[100 = 0]
1 [ 99  99 103 100 103 103 100  94 113  94 115  85 104 111 102 110  94  98
  97  98  86  92 101 121 103  98  96  99 101 109  95 110  99 114  95 107
 103  85 101  97 102  97  87]
2 [ 82 105 112  89  93  96 101  93 107  87  73 130 121 116 104 120  91 101
 110  96 114 117  76 108  52 114  60 117  88 113 118  98  47 104  82 117
 113  80  97 101 115  62  68]
3 [117  94 107  72  93  89  82  86 153  94 117  76 108 110  98 109 101  81
 126 108  77  89 123 107  84  85  85 124 113 106 111 119  65 140 122 106
 125  93 109 102  95  60  98]
4 [109  93  60  67 108  96  98  83 145  74 103 120  89 104  98  84  92 120
 100  96  74  59 139 106  94  81 132  87 103 113  67 143 129 158 126 101
  88 124  82  52  75 152  87]
5 [ 88  98  75  93 114 116 108  97 113  87 102 105  94 102 100  96 103 113
 105  98  83  77 124  95 121 111 124  81  98 102  61 127 129 134 116  87
  86 117  92  80  86 141 103] : 4 1 3
6 [ 93 103  77 105 112  97 111 116  72  78  54 153  87  88 112 115 108 137
  86  89 123  99  83  76 106 132 118 102  96  97  73 113 123  93  81  70
  55 135  86  93 100 150  99] : 5 1 4
7 [ 98  98  79 101  98 131 131 121  68 101 106 101  95 108 118  76  86 102
  92  86  99  98 105 110 124 109 117  90 108 112  78  96 148 105 102  80
  75 104 116  89 110 147 122] : 5 1 6
8 [ 94  86 113  72  99 114  92 100 136  95 126  80 121 122 106  88  54  89
 116  94  87  90  78 132  77  90  64 111 111 105 104  95  54 156 115 121
 122  70 104  71 116  45  77] : 3 1 2
9 [130 104  92  66 102 106  86  88 146  87 112  88  83  99 109 101  86  86
 115 107  62  82 131  99  68  81 111 116 121 105  73 132  99 176 121 100
 105 107  86  81  81 103  99] : 3 4 1
10 [104  89  89  89  98 132 104 113  79 110 112  82 100  98 119  79  77  88
  89  74  87  96 119  94 115 100 114  76 105 108  65 100 122 122 111  85
  93 110 113  86  95 115  96] : 7 5 1
11 [137 106 105  82  86  79  71  84 193  99 111  74 104 135 107 129 106  73
 126 117  81 105 116 101  76  59  73 125 100 104 116 129  41 153 115 109
 130  85 103  86  95  77  91] : 3 9 8
12 [102  90  78  98 106 127 120 104  84 103 135  92 109  99 120  58  75 110
  88  80  79  84 121 116 122  89 116  66 101 103  72 103 156 137 122 103
  83 115 112  62 106 123 108] : 10 7 5
13 [ 85 104  84  96 105 119  90 112  68  76  61 174 100  89 112 103 107 157
  92  87 119 105  80  77 101 131 121 109  99 112  72 111 130  71  69  84
  56 113  92 112  91 143  85] : 6 7 5
14 [ 93  88  86  96 121 102  83  91 150  71  84 136  82 106  99 110  93  99
 105 104  81  91 121  83 102 106 105  82 102 105  96 131  83 144 116  95
  86 116  85  70  72 127  83] : 5 4 9
15 [ 96 104 126  84  85 104  76  91 148 102 110  69 111 129 109 102  86  90
 114 106  86 116 102 110  87  88  64 104 101 107 119 102  37 142 104 122
 130  59  90  74 113  63 110] : 8 3 11
16 [125  94  98  87  92  80  78  88 169  92 106  88 102 109  94 120  75  86
 109 118  92  96 116 113  79  71  74 112 105 115 111 104  47 166 111 111
 129  62 110  85  99  56  91] : 3 11 15
17 [ 90  95  95  93  84 121 119 119  59 103  99 104 115  93 121  89  99 116
  77  87 100  94 100  96 117 114  96  91 104  85  66  97 139  89 102  86
  62 118 101  93 113 116  97] : 7 10 12
18 [ 95 104  77  97 102 118  99  87 109  79  87 155  93  88  99 106  94 138
  84  72  96  97 100  88  90 106 114  79 107 106  73 132 133 126  91  84
  68 124  81  71  82 140  84] : 5 6 14
19 [ 88  97  90  92 106 113 101 114  66  87  79 143 100  80 110 100  85 140
  84  88 111  91  98  77 121 123 122  98 108 114  56 114 121  91  91  72
  65 129  85 102  93 156  86] : 6 13 18
20 [121  94  93  87  98 104 104  89 141  89 114  89  77 112 124  92  90  92
 106 106  55  86 152 103  95  76 113  97 104 111  68 132 104 188 109  92
 108 121  90  65  84 130 100] : 9 4 5
21 [ 80 105  89 109 106 126 117 103  72  86  98 122  80  99  92  96 105 124
  78  95  79  98 104  84 113 103 123  94  99 108  67 103 131  94  94  95
  66 117  82 103 103 141  97] : 19 17 7
22 [ 82  87  83  96  99 132 120 132  35 102 113 111 110  71 115  74  81 128
  66  85  89 102 100  89 115 126 108  59  97 105  55  99 154 112 101  86
  53 113 110  99  97 141 102] : 17 7 21
23 [106 105  94 100  91 106  89 101  73  84  59 161  91 103 116 104 120 131
  98  85 109  99  75  76 111 112 115 101  98 115 101 129 111  97  84  87
  53 116  75  88  92 149  73] : 6 13 19
24 [ 88 104  82  88 105 110 103  95 105  81  90 130  84 101 100 111  90 122
 106  93  90  91  82  89 113 100 104  87 102 113  76 123 125 114  91  99
  74 123  96  80  92 144  93] : 18 5 21
25 [ 88  98  95 121 109 122 104 106  52  88  67 141  93  90 105  99 103 129
  99  92 112 105  72  89 114 141 101  98 119 107  80  86 129  61  65  93
  52 111  97  93  83 133  87] : 13 6 19
26 [ 96  97  79  86  98 131 116 106  95  90 119  76 102 107 113 105  84  88
  96  96  72  77 114  98 113  97 103  77  96 101  68 105 116 131 115 101
  84 107 114  72  98 110  94] : 10 5 12
27 [ 93  93 105 104 102  98 110 128  85 104  81 100 111 107 101  99 103  97
  89 112 100  98  74 104  83 109  92  99 100 100  90  96 101  94  98 111
  99  93 107  90 112  92  74] : 1 17 2
28 [ 99  99 104  90  85  95  94  94 128 108  99 108 118 102 101 115  88  87
 112 108  92 110  95 112  64  83  65 109  95 108 108 112  62 113  92 115
 106  85  98  86 109  67  75] : 2 1 15
29 [117  98  92  78 116  94  89  85 133  84 110 122  72 108  99  93 114  93
 117 101  85  69 150  94  83  82 126 124 118 104  82 127 106 161 122 105
 101 119  87  64  87 135  90] : 9 20 4
30 [100  93  94  80 106 141 115 109  90 114 149  64 107 106 111  69  76  80
  90  94  67  69 112 125 123  81 105  63 103 105  44  86 132 165 137  95
  88 115 121  73  99  94 104] : 12 26 10
31 [102 111  72 114  98 110 105 119  50  63  72 175  90  86 108  91  99 136
  88  83 115  91 103  95 107 115 116  89 112  92  75 111 133  96  90  81
  59 129  82  86  87 161  84] : 6 19 13
32 [ 81 109  86  90 108 132  95 109  98  85  99 142 100 112 118  79  84 112
  88  89  81  96  81  92  97 126  89  82 105 106  68 110 104 128 104  85
  74 115  89  83 112 132  88] : 24 18 21
33 [ 95  99  90  86 103 119 103 115  53 100  85 123 118 104 105  96  97 114
  81  92 102 111  73 102  91 123  69  87  94  87  79  96 108  87  79  97
  55  96 104 106 101 117  92] : 17 27 25
34 [ 97  95 110 108 100 109  99 126  84  99  90 107 125 105  95  90  92 108
  86  84 114 130  54 105  99 120  75  98 111  99  94  92  76  73  77  80
  99  88  93 109 120  93  95] : 27 33 1
35 [103  89  87  79  92 116 100  98 142 115 128  81 100 136 106  82  60  84
  92 107  76  65 132 106  90  85  94  97 105 101  72  99 112 160 125 110
 113 103 106  59  96  82  98] : 26 9 20
36 [119  97  94  72  97 112 104  90 136  85 123  59 104 110  98  97  92  69
 105 110  71  78 133  99  76  85 107  83 106 100  82  94  83 151 139  93
 118  95 106  80  92 101 101] : 35 9 3
37 [ 96  97 101 101  90 115  93  91 156 102 121  68 111 112 110  87  86  82
 102 106  91  96  95 121  83  90  73 119  90 111 115  94  57 130 106 134
 126  72 100  97 109  50  94] : 15 8 28
38 [104  94  81  96 124 114  92  92 114  86  72 141 101  95 116  99  92 120
  90 106 101  93  99  85  98 108  99  85 112 107  73 114 113 120  96  84
  67 126  80  80  89 151  85] : 24 18 32
39 [ 89  97  79  94 113 125 121 103  88  99 102 108  81  85  98  69  91 114
  73  71  91  95 110  96 125 113 131  69 118  94  68 105 121 103  98  79
  82 122 101  91 109 130 108] : 21 7 10
40 [131  99 109  73  96  73  78  85 184  80 119  83  98 126  99 119  88  78
 113 110  80 106 121 113  59  74  80 126  97 104 103 117  53 150 121 113
 143  90  99  75  99  72  83] : 11 16 3
41 [100  84  76  84 107 118 104  97 118  84 123 120  86  91  86  91  82 135
  96  93  66  69 132  97  99  95 121  75 100 106  63 119 130 149 108  93
  84 128  88  71  73 139 101] : 5 4 18
42 [ 84  94  91 104 101  79  86  91 107  85  55 146  88 101  94 121  95 112
 107  97 102 113  52  85  83 115  90 116 102 110 114 125  84  88  76 100
  90 110  76  97 105 119  85] : 23 24 27
43 [100  94 107  91  93  89  92  89 128  86  86 132 106 111  89 111 106 107
 104  95 109 108  78  86  81 112  85 117 110 113 115  87  74  87  87 118
 102  90  79 108  80  98  81] : 42 2 28
44 [ 67 105  72 109  95 127 113 120  46  77  71 181 110  73 112  89  86 136
  85  81 105  98 108  92 104 134 107  93 107  99  70 115 129  76 103  89
  42 118  78 107  86 171  97] : 31 19 13
45 [115  87  86  93  95 114 101  91 121 120 131  54 105 118  99 101  74  72
  96 109  84  87 126 112 104  78  99  85 101  84  91 103  83 141 126 118
 117  89 112  96 105  79 112] : 36 35 1
46 [ 86 101  90  99 115  78  86  98 120  86  75 141 101 113  95 110  89 113
 109 102  96 100  78  98  83 109  89 107 106 112 106 121  90 105  87 111
  91 107  91  98 105 102  70] : 42 43 27
47 [ 84 109  98  90  84  97  88 101  85 100 102 109 127 107 111 115  95 101
 106 107 108 118  73 103  85 117  51 112  95  99 106  81  70  95  88 123
 103  76 113  97 118  69  84] : 2 28 27
48 [ 63 112  94 101 104 111 115 113  35  95  76 148  95  91 114 106  97 134
  99  80 106 105  68  90 111 133  87  93  93 107  74  93 115  62  73 101
  62 102  89  96 109 120  93] : 25 33 13
49 [108  98  97  95 104 135 109 109  90  96 106  89 109 108 106  80  77 101
  81  88  84  77 105 104 101  97 106  86 111 103  72 115 109 135 118 104
  85 101 101  55 104 107 102] : 26 10 12
50 [118  93 105  70  99  90  88  96 151  81 112  97 108 130 110 120  75  86
 116 106  80  90 127 125  49  84  80 112 106 105  96 128  91 172 107 114
 118  69  99  66 105  79  89] : 40 16 3
51 [ 75 114 115  91 106  84  82  80 130  91  68 143 117 105 102 129 101 112
 117  94 121 112  66 100  50  97  69 125  98 112 114 115  53  95  71 128
  91  97  90 100  95  79  62] : 2 43 46
52 [ 87 115  91  94  77 101 103 115  75 117  94  91 123 103  95  91  94  95
 112  90 104  91  57 112  90 118  75 100 101 101 102  86  76  92  65 109
  87  90 105  94 111  83  91] : 47 27 34
53 [ 89 100  95  99 107  92 102  98 106  97 103 105  94 101 108  97 103 107
  84  82  75  89 114  86  97  83 108 100 110 100  97 113 105 111 110  86
  94 119 105  84  94 123  87] : 1 24 5
54 [117  99 110  68  93  75  81  86 164  97 125  75 101 124 103 115  78  72
 129 105  70 104 101 101  66  71  80 117 106 109 112 109  57 159 102 127
 121  80 101  51 128  71  92] : 40 16 50
55 [100  95  79  96 112 133 108 101  98  89 106 107 108  94 103  88  58 111
  90  88  79  83 134  78  94 100 128  73 110  86  43 129 134 154 132  86
  88 129  97  64  86 134 102] : 41 5 49
56 [112 106  82  77 106 109  80  98 135  77 104 120  90  94 110 107  91  86
 104 113  61  91 162 105  94  73 125  96  93 106  65 124 121 169 124 109
 112 122  94  58  84 145  88] : 20 29 4
57 [119  98 106  93  95  85  93  90 143  91 122  68  92 111 105 105  90  87
 109 102  77  96 105 108  81  78  91 105 110 109 120 117  66 134 113 124
 127  78 108  93 108  59  93] : 3 37 16
58 [ 91  90 108  85  84 112 107 105 105 124 115  77 123 107  99  95  86  92
 101 108  93 101 101 118  64  97  91 102 106 112  90  74  97 106 107 114
 106  78 115  96 114  69  90] : 1 27 28
59 [ 96 102 111  96  94 104 100 100 132 117 107  43 101 137  94  94  97  74
 102  99  95 101 108 128  83  83  71  97 100 107 111  93  50 140 123 111
 132  68 102  98 112  36 109] : 37 15 57
60 [ 87 109  87  75  99 138 132  98  74 114 131  51  93  88 109  84  75  86
  73 100  65  81 120 117 120  86  88  82 105 112  68  96 126 149 131  93
  90 109 135  73  91  85 106] : 30 26 10
61 [ 94  95  97 100  95 117 119 127  25 102  95  96 127  86 116  86 106 124
  79  81 107 112  84 106 114 119 109  75  83  85  91  73 137  77  97  85
  69 109 115 118 103 108  94] : 17 33 22
62 [ 84 106 109 101  93  76 102  93 118  72  69 141 109 106  99 129 107 108
  94 105 119 113  66 101  79 120  67 136  97 101 128  92  59  59  67 112
  94  71 101 119 111  89  77] : 43 2 51
63 [113  96 106  90  94 110 100 100 138 105 107  92 104 101 103  96  96  88
  98 108 109  90 114 104  89  89 100 104 111 103 110 111  92 124 103 104
 105  93 100  94 102  89  96] : 1 57 28
64 [ 72 119 101  88  86 107  87  98 111  83  70 156 108 106 103 128 103 117
  94 100 108 113  65 105  71 128  60 102 102 118 104  98  56  83  64 115
  88  92  90  89 102  84  74] : 51 2 62
65 [ 93  89  76  62 103 122  96 114 153  73  95 106  84 118 122  91  76 106
 104 101  59  52 125 108 105  92 104  89 110 118  39 125  98 200 120 112
  97 113  78  39  80 130  82] : 20 4 56
66 [ 98  95  99  91  97 126 102  97  77  97 109  80 102 106 122  84  89  93
  84 102  90  83 110 106  96  90 100  94  92  98  90  95 107 121 119 101
  83  98 120  81 114  92  98] : 49 26 10
67 [110  90 111  93  84 106  99  93 152  91 114 100 108 125 105 115  88  87
 124 105  86 108  93  96  55  80  58 113 115 116 125 126  47 132 107 110
 121  81  94  83 108  61  83] : 28 57 15
68 [ 94 106 108  84 104  76  99  91 157  96  82 133 108 124  76 142  94  96
 116 113 103 119  82 100  59  98  75 116  96  88 135 111  60 120  90 113
 112 103  89  92 103  74  74] : 28 51 2
69 [100 101 100  90 100  95 109  92 111 105  93 106 125 100 103 109  95  99
  95  87  93 101 101 105  74  96  98 110  93  99  82 102  87 111  86  97
 108  99  98  90 104  97  98] : 1 63 27
70 [ 98  96  98  99 119  98  86  76 135  72  99 115  91  96  91 113 110 121
 113  91  97  98 110  78  98  94 104  97 108 106  82 126  88 124  99 101
  99 111  98  87 100 123  96] : 14 53 24
71 [ 83 107  87  89  99 103 101 109  73  87  77 150 104  85 123 103 105 134
  92  84 100  86  86  92 109 124 107 107 109 109  57 113 125  96 110  75
  62 122  95  88 104 147  93] : 19 6 31
72 [ 66 108  87 100  92 124 119 114  34  96  79 111 112  81 109  69  83 125
  85  71 114  84  86  99 127 155 104  61 102 111  73  93 136  74  94  92
  54 118 111 104 110 136 105] : 22 17 61
73 [100  85 100 105  95 115 105 112  85  97 116  88  97 111  98  79 100 107
  80  95  82  98 106 111 108  83 115  89 102 101  90 102 119 113 103  81
  86 107 112  91 101 111 106] : 66 10 53
74 [ 95 104  98  89 115 123  98 104  91  83  72 137 102  80 100 100  91 125
  77  94  96  93 110  77  96 125 125  90 106  89  64 116 121 112  97  87
  71 123  94  64  93 158  99] : 38 18 19
75 [ 82 103 118  80  81  98  99 105  93 123 110  76 129 116 111 105 105  75
 105  94  89 100  81 120  83  90  72 118  90  99 112  81  75 102  95 110
 109  65 101 104 117  51  92] : 58 47 28
76 [ 96 103 103 108  93  97  98 100 141  95 102 111 100 102  91 106  86  99
 106 102  92 100 101 106  85  90 104 109 108 108  90 115  80 105 103 107
 110  93  97 100  92 102 101] : 63 1 69
77 [102  84  71  97 119 102  96 106 117  84  86 119  94 102 102  99 102 109
  93  95  92  92 133  87 126 108 147  87 121  87  76 121 134 124 107  92
  71 121  93  75  74 169 100] : 5 74 38
78 [120  75  86  86 104 104 111  86 117 120 156  35 113 105  99  86  78  76
  84 100  85  71 136 111  88  66  93  78 108  88  78  77 104 133 141 114
 114  83 117  77  99  68 105] : 45 36 35
79 [109 106 108 107 107  75  82  91 125  90  65 151 106 119  84 120 115 109
 111 111 117 128  60 100  60  96  73 127 103  93 142  96  61  69  70  99
  97 104  79 107 111  91  74] : 62 51 43
80 [115 103 112  96  94 106 100 111 119  98 108  81 104 111  93  96  92  77
 105 113  86  94 113 116  76  84  91 101 113 101 100 106  69 145 108  97
 112  95 104  87 112  58  92] : 63 57 3
81 [100  92 105 108  84 101 105 109  76  87  98  89 121 103 108  98  96 108
  94  96 111 106  74 118  79 112  80 111 109 100 111  89  92  68  83 117
  88  84 104 106 129  85  87] : 27 52 34
82 [ 82 103  86 115 107  67  84  96  96 100  58 146  90  98 104 122 118 120
 101  97 120 125  59  85  83 117  83 111  94  92 129 112  75  50  65  92
  86 107  80 120 113 107  73] : 42 79 62
83 [121  86  86  87  99 118 122 101  98 100 138  51  97 102 107  71  92  71
  86  93  72  77 137 120 118  83 112  70 114 112  63  93 120 147 140  96
 117  90 118  65 113 104 114] : 30 60 78
84 [ 82  84 104  99  80 102  91  94 120 103 111  97 124 114 119  94  82  88
 106 115 107 107  79 119  88  76  62 114  98 125 136  87  37  85  86 102
 127  78  96 102 117  49  91] : 28 75 37
85 [121 114 105  75 102 119  89  87 147  76 117 118  85 116 118 102  88 105
 105 102  55  87 149 105  84  83  91  95 107 119  67 138 110 175 128 100
 113 110  89  73  97 122  96] : 20 9 56
86 [118  88  82  90 106 104  99  98 111  98 124  86  95 107  98  99  83  82
 101 112  74  77 123  97  94  94 107 112 106 104  79 127 109 137 116 100
 104 108 119  88 106 108  93] : 26 1 63
87 [ 83 102  89 104  84  95 109 113  79 118 102 106 127 100 109  94  75  89
 110  98 105 113  81 120  84 115  85 111  99 101 109  90  83  75 105 107
 106  86 112 113 121  70  76] : 81 47 52
88 [ 82  97  92 108  98 100  93 114  76  89  71 140 118  89 125  96 100 131
 102  85 113 109  77  86  94 126  98 105  97 102 104  93  95  53  84  98
  79  95  94 102  88 119  85] : 48 25 33
89 [111  93  93 111  98 113 115 119  42 123  97  82 111  97 106  87  99 109
  86  89 107 110  79 107 101 117  97 113 104  77  94  80 119  64 107  96
  78  86 103 105 110  93 102] : 61 81 17
90 [ 74 104  89 105 106 127 116 108  46 103  76 104  94  96 106  70  96 130
  82  89 104  99  72  99 108 127 102  78 104  92  73  83 129  83  97  85
  62 117 101  97  90 141  88] : 72 17 25
91 [ 79  90 100  84  96 117 101 104 120 108 113  61 130 127 104  89  78  68
 103 104  72  81 100 116  77  91  59  90  93 119  89  82  62 141 118 113
 111  89  92  85 112  43  96] : 59 8 37
92 [ 90 111 111 123 110  58  76  87 102  93  55 143 104 103  79 114 122 122
 109 103 141 131  61  87  87 102  91 134  98  94 142 100  61  27  51 119
  96 104  89 126 106  89  90] : 82 79 62
93 [124 101  83  83 107 121 104  96 119  91 129 100  87  99 113  98  84  99
  91  77  52  76 161 103 112  74 135  87 113 104  70 140 138 184 116  91
  95 131 105  54  83 128 105] : 20 56 41
94 [108 114 114  83  78 116 104 104 118  95 126  93  79 107 114 100  85  96
 106 102  80  84 132  98  95  77 104  98  89 105  68 129 111 171 101  96
  96 112  96  59 100 114  99] : 20 85 86
95 [103 105  75  86 108 115 107 100 118 102 115 100  77  92 112 102 100  95
 104  82  63  85 150  83 102  84 130  91 101  91  60 129 129 155 115 101
  84 120  77  68  85 139 116] : 93 5 41
96 [ 93  91  90  88 100 108  98  93 136  77  77 127 104 114  98 126  79  99
 104  99  87  85 107  75  91 115 107  92 107 124  92 132  90 138  96 108
 103 113  86  77  88 119 101] : 14 70 76
97 [ 68 101  99  94  90 100  88 121  94  93  52 175 105  86 110 110 109 115
 109  84 128 116  67  79  96 122  91 120  89 120 100 109 108  75  68  95
  73 109  84  89 117 127  90] : 88 42 23
98 [ 86 102 103 107  94 102 107  87  77 101  93 114 119  92  94 104  95 112
 101  79 116 113  38 108  98 138  78  98  97 110 126  77  89  61  76 101
  97  94  94 110 116  86  96] : 34 81 52
99 [ 99 104  78  93 109 115  94  97  89  87  92 153  95  92  97  97  85 121
  86  85 103  90 121  85 106 115 120  88 107 105  76 125 136 107 107  83
  73 136  78  86  96 159  98] : 74 18 38
100 [103 109 111  86  95 117 120 107 121 123 119  39 123 101  88  77  82  89
  90 114  85  94 114 127  86  80  97  87 104  93  81  93  85 127 108 102
 113  66 109 103 106  60  97] : 58 45 80
101 [131 109  88  73  96 107  90  91 145  93 105  73 112 108 110  95  84  66
 121 102  65  81 144 113  69  82  95 113  90 100  75 122  88 165 122  97
 120  94  95  70  93  81 101] : 9 36 50
102 [ 81  98  92 100  95  99  84 103  58  71  68 165  84 100 115 116 122 135
  93  90 119 107  69  73 110 124 100 107  89  96  94 123  96  75  58  90
  46 134  95  86  90 160  85] : 23 6 13
103 [ 93  99  96 101 105  97 100 110  74 116 107 102 102 107 113  98  87  96
 100  98 104  80  71 107  99 114  90  86 101 105  83  94 105 110  96  90
  87  87  98  95 117 100  89] : 27 1 52
104 [ 58  89  72 105 112 140 114 131  44 100  78 148 104  78 105  66  85 130
  66  78 119  75  83  87 124 145 103  74 116 111  49  84 144  75  84  84
  53 112 102  99 105 143  95] : 72 90 22
105 [ 90  86  88  94 112  95  74 100 136  75  69 155  86 114 101 113  85 119
  96  76  92 103 100  75  83 104  96  99 108  92  78 130 110 133  85  98
  83 130  73  66  79 147  84] : 38 18 14
106 [110  91  83  94  97 134 103 102  88  95 121  68 105 100 110  74  81  75
  89  87  78  85 124  99 112  87 104  98 102  98  79 111 105 139 108  99
  84 101 112  90 111  98 101] : 66 26 10
107 [ 93  92  79  91 103 129 119  98  85 100 114  88  90  92  98 102  82  99
 100  92  82  90 144 104 126  94 129  84 113  88  73 120 140 144 124  83
  95 123 105  72 105 133 110] : 5 55 26
108 [106  93  96  90 103 127 112 102 107  98 105  87  94  97 114  80  86  97
  96  84  69  80 129  98 107  78 126  79 104 102  75 128 122 139 130  86
 102 110 110  77  82 128 105] : 107 10 26
109 [105 103 103  95 109 114  98  82 155 107 122  44 110 129 100 106  87  66
 132 111  75  91  96 114 102  79  56  90 107 128 109  88  43 122 130 126
 134  65  99  95 112  42 101] : 59 37 15
110 [119 104  97  77  81 124  96 109 141 110 136  54 112 120  93  85  69  83
 109 106  80  72 123 125  84  87  85  82 105 116  85  95  94 153 132 110
 122  82  98  62 110  77  80] : 35 36 45
111 [ 94  93 118  99  62 104 109 111  83 120 113 101 127 112 122 100  92  85
 112  98 107 101  75 117  83 106  57 117  96  99 126  86  55  92  92 104
 105  76 106  98 103  60  90] : 75 47 87
112 [ 88 101  99  71  96 125 111 112 112 118 124  55 109  80 102  89  61  79
  85 101  76  86 110 110  92  79  88  88 104 100  87  95 102 126 122 101
 115  75 126  92 116  61 105] : 100 45 58
113 [ 98 116 107 128 108  62 115  99  81 108  61 154  96  76  99 121 131 136
 102 108 137 126  68  83  99 111  95 120 104  93 111  96  94  30  71  95
  92  94  92 141 112 119  87] : 82 92 88
114 [112  98  77  99 123 112 103  97 113  83 107 123  81 100  95 103  99 119
  85  90  82  64 121  76  90  98 130  75 114  87  59 125 131 148 114  97
  93 130  86  71  71 168  98] : 41 5 77
115 [109 106  87  99  94 111  96  98  98 101 110  94  97 105  96 105  98  90
 106 104  89  99 107 103 107  76 107  86 100 101  93 105 102 102  97 112
  95  98 106  85  97 103 102] : 1 73 63
116 [111 111  94  82  86 116  91  86 121  88 100  99 128 123  98 111  85  88
  91  97  95  94  88 132  74  98  77  92  85 115 111 109  68 140  96 117
 107  92 108  82 108  73  78] : 28 80 1
